Below are the code and all the weights of a small trained network. Each question names an input and a target symbol and asks about switching units off, where a switched-off unit gives its printed mean instead of its output.

import numpy as np


def w(rows, s, z=0):
    codes = np.array(rows[::2]) - 128.0
    scale = np.full(codes.shape[1], s)
    scale[-1] = z or s
    return codes * scale


def f(y):
    return np.maximum(y, 0)


def softmax(a):
    e = np.exp(a - a.max(-1, keepdims=True))
    return e / e.sum(-1, keepdims=True)


def log_softmax(a):
    a = a - a.max(-1, keepdims=True)
    return a - np.log(np.exp(a).sum(-1, keepdims=True))


def net(x, mask):
    ids = ['ΘΦΩγεμξ'.index(c) for c in x.split()]
    T = len(ids)
    res = E[ids] + P[:T]
    r = res
    for j in range(2):
        rows = slice(2 * j, 2 * j + 2)
        q, k, v = (r @ M[0][rows].T for M in (Q, K, V))
        z = softmax(np.where(np.tri(T) > 0, q @ k.T / 2**0.5, -1e9)) @ v
        o = O[0][rows]
        res = res + np.where(mask[j], z, o[:, -1]) @ o[:, :-1]
    y = f(res @ A[0][:, :-1].T + A[0][:, -1])
    res = res + np.where(mask[2:18], y, B[0][:, -1]) @ B[0][:, :-1]
    return log_softmax(res[-1] @ U[:, :-1].T + U[:, -1])


Q, K, V, O, A, B = {}, {}, {}, {}, {}, {}
E = w([
[146,234,213,126,236],'Θ',
[167,177,119,100,112],'Φ',
[131,124,116,65,82],'Ω',
[127,154,177,108,90],'γ',
[162,147,135,58,254],'ε',
[89,122,253,173,213],'μ',
[115,79,135,125,81],'ξ',
],0.0053)
P = w([
[255,135,134,182,120],'0',
[104,110,221,41,110],'1',
[59,254,115,202,114],'2',
[147,87,106,169,161],'3',
[66,108,222,20,133],'4',
[34,237,91,204,143],'5',
[119,78,105,164,184],'6',
[35,109,217,19,154],'7',
[7,221,80,200,169],'8',
[92,70,102,162,210],'9',
[19,106,222,10,183],'10',
],0.0064)
Q[0] = w([
[100,186,18,252,72],'h1',
[207,47,96,120,159],'h1',
[211,76,179,80,153],'h2',
[118,197,134,171,139],'h2',
],0.04)
K[0] = w([
[197,141,137,130,2],'h1',
[42,75,48,116,112],'h1',
[93,143,125,58,217],'h2',
[160,168,190,165,130],'h2',
],0.04)
V[0] = w([
[166,209,174,109,212],'h1',
[91,82,254,237,136],'h1',
[168,170,155,81,77],'h2',
[57,117,147,138,97],'h2',
],0.02)
O[0] = w([
[233,124,176,152,19,254],'h1',
[102,83,255,254,182,199],'h1',
[59,137,122,153,64,175],'h2',
[142,187,205,142,157,107],'h2',
],0.012,0.0091)
A[0] = w([
[132,76,54,173,156,116],'n1',
[124,103,172,7,122,145],'n2',
[18,209,162,48,123,58],'n3',
[120,136,84,175,125,132],'n4',
[173,145,147,125,176,48],'n5',
[131,136,173,51,78,99],'n6',
[215,138,90,116,173,53],'n7',
[34,131,163,21,147,36],'n8',
[139,139,128,121,168,177],'n9',
[237,171,72,170,169,113],'n10',
[161,117,83,209,153,2],'n11',
[137,172,92,151,86,162],'n12',
[87,174,36,180,114,136],'n13',
[73,161,45,148,141,64],'n14',
[49,180,111,76,101,96],'n15',
[74,144,171,94,148,142],'n16',
],0.015,0.0079)
B[0] = w([
[120,120,79,155,165,150],'n1',
[109,106,129,47,93,182],'n2',
[35,75,93,205,196,158],'n3',
[106,118,99,156,99,169],'n4',
[87,112,102,95,115,159],'n5',
[160,169,83,165,188,255],'n6',
[210,94,98,191,111,144],'n7',
[139,253,229,119,70,139],'n8',
[138,163,127,113,109,143],'n9',
[55,147,159,100,198,172],'n10',
[183,189,103,122,161,158],'n11',
[95,82,184,98,126,249],'n12',
[90,239,70,104,116,210],'n13',
[197,34,158,127,138,166],'n14',
[224,91,184,110,178,179],'n15',
[142,116,75,103,87,178],'n16',
],0.028,0.0077)
U = w([
[191,226,123,221,164,59],'Θ',
[128,20,108,121,236,25],'Φ',
[44,210,217,96,209,1],'Ω',
[71,119,3,206,156,149],'γ',
[202,193,112,4,90,225],'ε',
[111,29,187,130,48,228],'μ',
[14,253,122,117,92,181],'ξ',
],0.0027,0.003)

Each question gives the input, a string of symbols that net reads in full, and the target symbol t.
The units are the heads (2 rows each of Q, K, V and O) and the neurons (one row each of A and B). Each row of codes is followed by its name. A weight is (code - 128) times the scale printed after its matrix; where a second scale follows, it is the last column's (O, A, B and U).
mask holds one flag per unit, heads first, then neurons. A switched-off unit (its flag False) gives its mean, the last column of its rows in O or B, instead of its output. The means were averaged over made-up inputs and are rounded, as every weight is.
A unit's drop is (log p(t) with every unit on - log p(t) with that unit switched off) / (log p(t) with every unit on - log p(t) with every unit switched off).
The circuit of an input: a set's keep is (log p(t) with only the set's units on - log p(t) with every unit switched off) / (log p(t) with every unit on - log p(t) with every unit switched off). Starting from the 12 units with the biggest drops (on a tie, the unit counted first), units are removed one at a time, each time the one whose removal leaves the highest keep (on an exact tie, the one counted first), for as long as the keep stays at least 0.8.
units of the circuit, in order: the units of the circuit, biggest drop first
most important unit: the unit with the biggest drop
top k neurons: the k neurons with the biggest drops, biggest first
which heads matter: for each layer, one digit per head in row order, 1 if its drop is at least 0.15 and else 0, layers parted by /
input γ γ Ω Ω ξ ξ, target ξ: most important unit => n13
input Ω Ω ε Φ μ ε Ω Φ ξ, target Φ: top 4 neurons => n14, n15, n3, n12
input ε γ Ω Ω Θ Φ, target Ω: top 3 neurons => n10, n12, n16
input ξ Ω Φ Φ Θ μ, target γ: units of the circuit, in order => h1, n3, n16
input ε Φ Φ Ω Θ μ Ω Θ γ, target Ω: top 2 neurons => n12, n10
input γ Φ Ω Θ Ω, target Θ: units of the circuit, in order => n6, h1, h2
input ξ ξ Ω Φ Ω μ Ω ε Ω, target γ: units of the circuit, in order => h1, n3
input γ Φ Θ ξ ε ξ ε Θ Ω Θ Ω, target Θ: units of the circuit, in order => h1, n6, n12
input γ μ Ω, target ξ: units of the circuit, in order => n13, h2, h1
input Φ γ γ γ Θ, target Θ: units of the circuit, in order => h1, n6
input Θ Φ ε γ Ω Φ, target μ: top 2 neurons => n12, n13
input ε μ μ Ω μ ξ Θ γ Φ γ ξ, target Θ: units of the circuit, in order => h1, n6, n12
input Θ Θ γ γ Θ Φ Ω Ω ε, target μ: top 2 neurons => n13, n12
input Θ ξ Θ ξ Φ Φ Ω μ ξ, target μ: which heads matter => 11
input Φ ξ Ω Φ ξ ξ Θ, target Ω: units of the circuit, in order => n10, h2
input ε Θ ξ Ω Ω Φ μ ξ μ γ γ, target μ: units of the circuit, in order => h1, n6
input Φ Φ μ Φ Φ Θ ε Ω μ, target ε: top 3 neurons => n13, n15, n14
input γ μ ε, target ξ: top 4 neurons => n13, n15, n14, n6
input Ω γ γ, target Φ: top 2 neurons => n15, n3
input γ ε Ω ξ ξ, target ε: units of the circuit, in order => h1, n2
input ξ ε γ ξ γ γ Φ γ, target ε: top 3 neurons => n2, n6, n3
input μ γ Ω Φ Ω ε ξ Ω, target ε: units of the circuit, in order => n2, h1
input ε Ω μ ε γ ε, target Ω: top 2 neurons => n10, n12
